Here is a tiny trained network, its code and every weight. The questions are about switching its units off for an input and a class, where a switched-off unit gives its printed mean instead of its output.

import numpy as np


def w(rows, s, z=0):
    codes = np.array(rows[::2]) - 128.0
    scale = np.full(codes.shape[1], s)
    scale[-1] = z or s
    return codes * scale


def f(y):
    return y / 2 * (1 + np.tanh(0.7978845608 * (y + 0.044715 * y**3)))


def log_softmax(a):
    a = a - a.max(-1, keepdims=True)
    return a - np.log(np.exp(a).sum(-1, keepdims=True))


def net(x, mask):
    res = np.array(x, float).reshape(1, 6) / 4 @ E
    y = f(res @ A[0][:, :-1].T + A[0][:, -1])
    res = res + np.where(mask, y, B[0][:, -1]) @ B[0][:, :-1]
    return log_softmax(res[-1] @ U[:, :-1].T + U[:, -1])


A, B = {}, {}
E = w([
[136,217,207,127,85,254,117],'x0',
[128,127,127,133,127,128,126],'x1',
[28,119,153,107,21,78,131],'x2',
[199,12,90,150,40,177,152],'x3',
[128,128,127,125,128,129,126],'x4',
[127,127,125,123,129,129,127],'x5',
],0.009)
A[0] = w([
[64,169,134,118,167,76,120,217],'n1',
[141,154,134,141,111,96,123,125],'n2',
[124,112,115,154,153,127,130,109],'n3',
[117,142,129,150,120,112,117,116],'n4',
[9,183,165,118,6,91,134,1],'n5',
[110,87,127,93,103,116,128,119],'n6',
[113,197,146,116,169,156,123,113],'n7',
[140,94,79,131,225,18,123,61],'n8',
[115,110,122,153,106,111,127,118],'n9',
[163,109,105,124,136,109,126,86],'n10',
[34,208,142,105,193,40,130,46],'n11',
[131,148,129,137,103,121,140,112],'n12',
[196,55,124,128,83,211,141,66],'n13',
[141,100,131,113,96,81,113,116],'n14',
[144,143,165,132,167,156,129,128],'n15',
[112,127,143,120,100,166,140,99],'n16',
[116,152,138,106,85,114,125,137],'n17',
[122,100,104,118,198,83,128,79],'n18',
[126,87,96,142,218,39,147,81],'n19',
[164,148,131,132,154,193,125,96],'n20',
[122,65,91,112,213,36,134,193],'n21',
[101,166,132,134,183,158,146,153],'n22',
[97,43,105,147,53,71,141,112],'n23',
[108,82,126,118,104,96,125,114],'n24',
[63,146,133,126,164,89,143,65],'n25',
[91,151,146,142,171,124,125,172],'n26',
[120,28,114,129,45,68,129,124],'n27',
[112,169,106,145,150,145,115,129],'n28',
[21,161,161,123,16,86,132,150],'n29',
[112,152,147,111,55,212,120,33],'n30',
[211,49,116,130,77,191,139,98],'n31',
[199,68,94,124,221,162,128,72],'n32',
[118,161,136,140,156,132,142,136],'n33',
[131,164,136,117,179,177,116,123],'n34',
],0.012,0.011)
B[0] = w([
[171,191,160,97,127,108,118,231],'n1',
[126,133,126,138,129,127,112,131],'n2',
[117,132,109,130,134,121,144,129],'n3',
[126,134,124,135,127,126,121,129],'n4',
[180,232,182,88,92,50,84,205],'n5',
[121,109,127,129,144,165,145,156],'n6',
[164,157,130,135,144,194,113,181],'n7',
[168,185,187,117,102,94,108,196],'n8',
[133,118,119,123,136,146,147,143],'n9',
[117,112,120,153,136,132,129,136],'n10',
[74,28,89,168,127,98,162,210],'n11',
[135,118,122,141,129,120,128,128],'n12',
[133,171,159,110,115,29,92,196],'n13',
[140,114,106,144,136,170,142,156],'n14',
[144,161,119,116,123,165,152,158],'n15',
[122,119,112,129,139,92,145,141],'n16',
[120,106,129,132,153,100,148,157],'n17',
[137,168,133,115,135,91,139,157],'n18',
[153,174,140,98,119,78,103,189],'n19',
[146,155,153,122,150,159,135,162],'n20',
[79,78,94,145,103,51,124,242],'n21',
[142,151,149,102,128,174,129,176],'n22',
[116,101,129,134,151,240,156,224],'n23',
[129,102,128,144,137,187,139,164],'n24',
[105,107,90,137,123,98,129,152],'n25',
[161,154,141,123,126,140,128,178],'n26',
[119,104,112,138,167,251,137,237],'n27',
[130,129,149,122,138,156,119,149],'n28',
[98,74,87,151,127,55,128,251],'n29',
[91,72,89,152,128,53,136,164],'n30',
[132,150,121,121,107,27,119,214],'n31',
[82,80,109,147,119,58,145,180],'n32',
[141,135,144,136,120,157,119,152],'n33',
[139,153,134,112,126,191,120,171],'n34',
],0.024,0.014)
U = w([
[167,181,163,94,106,114,98,254],'0',
[90,68,86,151,113,105,132,49],'1',
[158,125,133,127,159,248,147,77],'2',
],0.012,0.0024)

Each question gives the input, the list of numbers given to net, and the class t.
The units are the neurons (one row each of A and B). Each row of codes is followed by its name. A weight is (code - 128) times the scale printed after its matrix; where a second scale follows, it is the last column's (A, B and U).
mask holds one flag per neuron, in row order. A switched-off neuron (its flag False) gives its mean, the last column of its row in B, instead of its output. The means were averaged over made-up inputs and are rounded, as every weight is.
A unit's drop is (log p(t) with every unit on - log p(t) with that unit switched off) / (log p(t) with every unit on - log p(t) with every unit switched off).
The circuit of an input: a set's keep is (log p(t) with only the set's units on - log p(t) with every unit switched off) / (log p(t) with every unit on - log p(t) with every unit switched off). Starting from the 12 units with the biggest drops (on a tie, the unit counted first), units are removed one at a time, each time the one whose removal leaves the highest keep (on an exact tie, the one counted first), for as long as the keep stays at least 0.8.
circuit, biggest first: the units of the circuit, biggest drop first
most important unit: the unit with the biggest drop
k most important neurons: the k neurons with the biggest drops, biggest first
drop when u is switched off: that unit's drop, to one decimal
input [-6,-5,-7,-3,-8,-5], class 0: circuit, biggest first : (n8)
input [-7,-8,-3,-7,6,-5], class 0: 2 most important neurons : (n8, n1)
input [0,-4,1,6,8,-7], class 2: 2 most important neurons : (n21, n29)
input [-5,1,-6,-1,7,5], class 0: 3 most important neurons : (n8, n11, n19)
input [7,-3,1,6,-7,-7], class 1: 3 most important neurons : (n30, n5, n1)
input [-4,-4,-2,-1,7,5], class 0: 3 most important neurons : (n29, n8, n11)
input [-1,-5,4,6,1,8], class 2: 2 most important neurons : (n27, n23)
input [5,4,2,1,-5,-8], class 1: 3 most important neurons : (n1, n30, n8)
input [-8,6,-4,-2,-5,-5], class 0: 3 most important neurons : (n8, n19, n29)
input [8,-3,4,5,3,-5], class 1: 2 most important neurons : (n30, n1)
input [-6,3,4,7,3,4], class 2: drop when n27 is switched off : 0.3
input [-1,7,1,1,-5,-8], class 2: drop when n21 is switched off : 0.2
input [7,-5,3,3,-5,8], class 1: drop when n1 is switched off : 0.5
input [-6,-8,4,7,6,-8], class 2: most important unit : n27
input [6,8,0,-8,2,-1], class 2: drop when n13 is switched off : 0.2
